Here is a tiny trained network, its code and every weight. The questions are about switching its units off for an input and a class, where a switched-off unit gives its printed mean instead of its output.

import numpy as np


def w(rows, s, z=0):
    codes = np.array(rows[::2]) - 128.0
    scale = np.full(codes.shape[1], s)
    scale[-1] = z or s
    return codes * scale


def f(y):
    return np.maximum(y, 0)


def log_softmax(a):
    a = a - a.max(-1, keepdims=True)
    return a - np.log(np.exp(a).sum(-1, keepdims=True))


def net(x, mask):
    res = np.array(x, float).reshape(1, 5) / 4 @ E
    y = f(res @ A[0][:, :-1].T + A[0][:, -1])
    res = res + np.where(mask, y, B[0][:, -1]) @ B[0][:, :-1]
    return log_softmax(res[-1] @ U[:, :-1].T + U[:, -1])


A, B = {}, {}
E = w([
[105,37,121,54,164,97,164,245],'x0',
[112,62,2,146,53,126,72,119],'x1',
[222,115,136,174,47,15,224,120],'x2',
[204,128,172,88,16,203,97,174],'x3',
[105,21,164,185,131,221,208,86],'x4',
],0.0097)
A[0] = w([
[73,130,132,95,182,200,36,137,6],'n0',
[84,160,123,120,157,168,102,141,86],'n1',
[127,211,118,83,133,83,100,157,24],'n2',
[117,149,150,129,197,101,163,106,69],'n3',
[148,206,145,184,116,156,104,79,34],'n4',
[85,119,120,105,172,132,108,100,76],'n5',
[159,88,125,164,96,68,170,149,98],'n6',
[139,190,109,78,125,71,78,154,25],'n7',
[155,136,144,162,75,39,189,117,83],'n8',
[117,85,74,138,89,159,145,113,102],'n9',
[85,98,77,148,167,75,131,99,130],'n10',
[126,97,8,118,74,105,82,118,82],'n11',
[89,125,79,168,174,64,130,99,61],'n12',
[133,183,207,95,167,98,184,122,76],'n13',
[108,69,176,174,147,213,202,111,104],'n14',
[140,160,202,93,118,157,141,148,87],'n15',
[125,97,105,39,152,88,186,193,80],'n16',
[184,121,149,83,34,186,74,154,104],'n17',
[128,146,118,172,103,134,106,49,69],'n18',
[114,42,121,75,166,111,140,187,28],'n19',
[189,130,106,156,121,54,190,119,67],'n20',
[130,185,108,219,133,140,112,84,28],'n21',
],0.012,0.0017)
B[0] = w([
[138,198,92,148,163,237,136,152,250],'n0',
[148,169,97,129,151,184,113,127,194],'n1',
[111,88,138,246,15,122,255,90,224],'n2',
[166,73,156,46,100,102,92,69,198],'n3',
[76,83,151,121,71,91,54,243,211],'n4',
[150,149,71,100,152,182,105,127,183],'n5',
[121,201,99,143,129,201,82,140,227],'n6',
[150,89,99,248,26,115,207,65,227],'n7',
[120,189,70,122,175,213,78,150,253],'n8',
[81,181,178,127,129,75,144,42,196],'n9',
[184,66,135,78,98,114,96,105,210],'n10',
[17,182,250,84,194,105,138,25,237],'n11',
[235,78,84,58,104,105,90,92,214],'n12',
[68,182,186,86,161,127,123,73,225],'n13',
[145,114,116,237,21,112,181,69,238],'n14',
[126,150,193,41,169,99,133,63,194],'n15',
[88,92,149,140,71,111,63,187,233],'n16',
[233,72,91,58,128,107,89,98,240],'n17',
[82,103,161,135,79,116,83,207,198],'n18',
[84,107,143,136,65,118,92,189,220],'n19',
[121,193,58,128,152,193,108,126,241],'n20',
[111,90,143,105,52,97,84,194,203],'n21',
],0.0079,0.013)
U = w([
[127,193,59,130,142,194,115,158,109],'0',
[136,110,115,217,97,116,173,101,129],'1',
[78,164,184,72,145,107,130,83,129],'2',
[94,98,138,117,103,106,94,248,118],'3',
[220,94,100,51,124,118,113,112,123],'4',
[134,137,119,123,142,121,130,131,248],'5',
[138,120,104,122,158,112,173,148,112],'6',
[141,127,118,119,170,92,142,144,114],'7',
],0.015,0.012)

Each question gives the input, the list of numbers given to net, and the class t.
The units are the neurons (one row each of A and B). Each row of codes is followed by its name. A weight is (code - 128) times the scale printed after its matrix; where a second scale follows, it is the last column's (A, B and U).
mask holds one flag per neuron, in row order. A switched-off neuron (its flag False) gives its mean, the last column of its row in B, instead of its output. The means were averaged over made-up inputs and are rounded, as every weight is.
A unit's drop is (log p(t) with every unit on - log p(t) with that unit switched off) / (log p(t) with every unit on - log p(t) with every unit switched off).
The circuit of an input: a set's keep is (log p(t) with only the set's units on - log p(t) with every unit switched off) / (log p(t) with every unit on - log p(t) with every unit switched off). Starting from the 12 units with the biggest drops (on a tie, the unit counted first), units are removed one at a time, each time the one whose removal leaves the highest keep (on an exact tie, the one counted first), for as long as the keep stays at least 0.8.
circuit, biggest first: the units of the circuit, biggest drop first
most important unit: the unit with the biggest drop
top k neurons: the k neurons with the biggest drops, biggest first
drop of u: that unit's drop, to one decimal
input [-7,-7,-7,-3,7], class 0: top 4 neurons => (n0 n11 n2 n7)
input [-4,2,-6,-8,7], class 4: circuit, biggest first => (n12 n10)
input [-5,6,8,4,4], class 0: most important unit => n8
input [7,-4,-7,4,4], class 0: top 2 neurons => (n0 n4)
input [-4,-3,-6,0,-8], class 1: top 2 neurons => (n2 n7)
input [-6,-4,2,-3,0], class 3: circuit, biggest first => (n4 n21)
input [5,8,-5,-6,-8], class 1: top 3 neurons => (n7 n2 n13)
input [5,2,-5,-1,-6], class 1: circuit, biggest first => (n7 n2)
input [6,-5,6,-5,-1], class 0: top 3 neurons => (n20 n8 n6)
input [2,7,-6,0,4], class 2: top 3 neurons => (n11 n9 n8)
input [-2,6,3,0,-5], class 2: top 2 neurons => (n11 n14)
input [6,3,2,-8,-5], class 4: top 3 neurons => (n12 n10 n4)
input [-1,-6,-5,5,-8], class 1: top 2 neurons => (n2 n7)
input [8,4,-3,2,-8], class 1: circuit, biggest first => (n7)
input [6,-7,8,-6,-2], class 0: top 2 neurons => (n8 n20)
input [6,-3,-5,-5,-5], class 3: top 3 neurons => (n16 n19 n14)
input [-6,2,-3,-3,-7], class 1: top 2 neurons => (n7 n2)
input [-1,6,8,-3,-6], class 0: drop of n20 => 0.3
input [6,8,0,7,-2], class 2: drop of n11 => 1.4
input [-2,-4,-7,5,8], class 1: drop of n14 => 3.5
input [-2,-2,-1,5,1], class 4: circuit, biggest first => (n17)
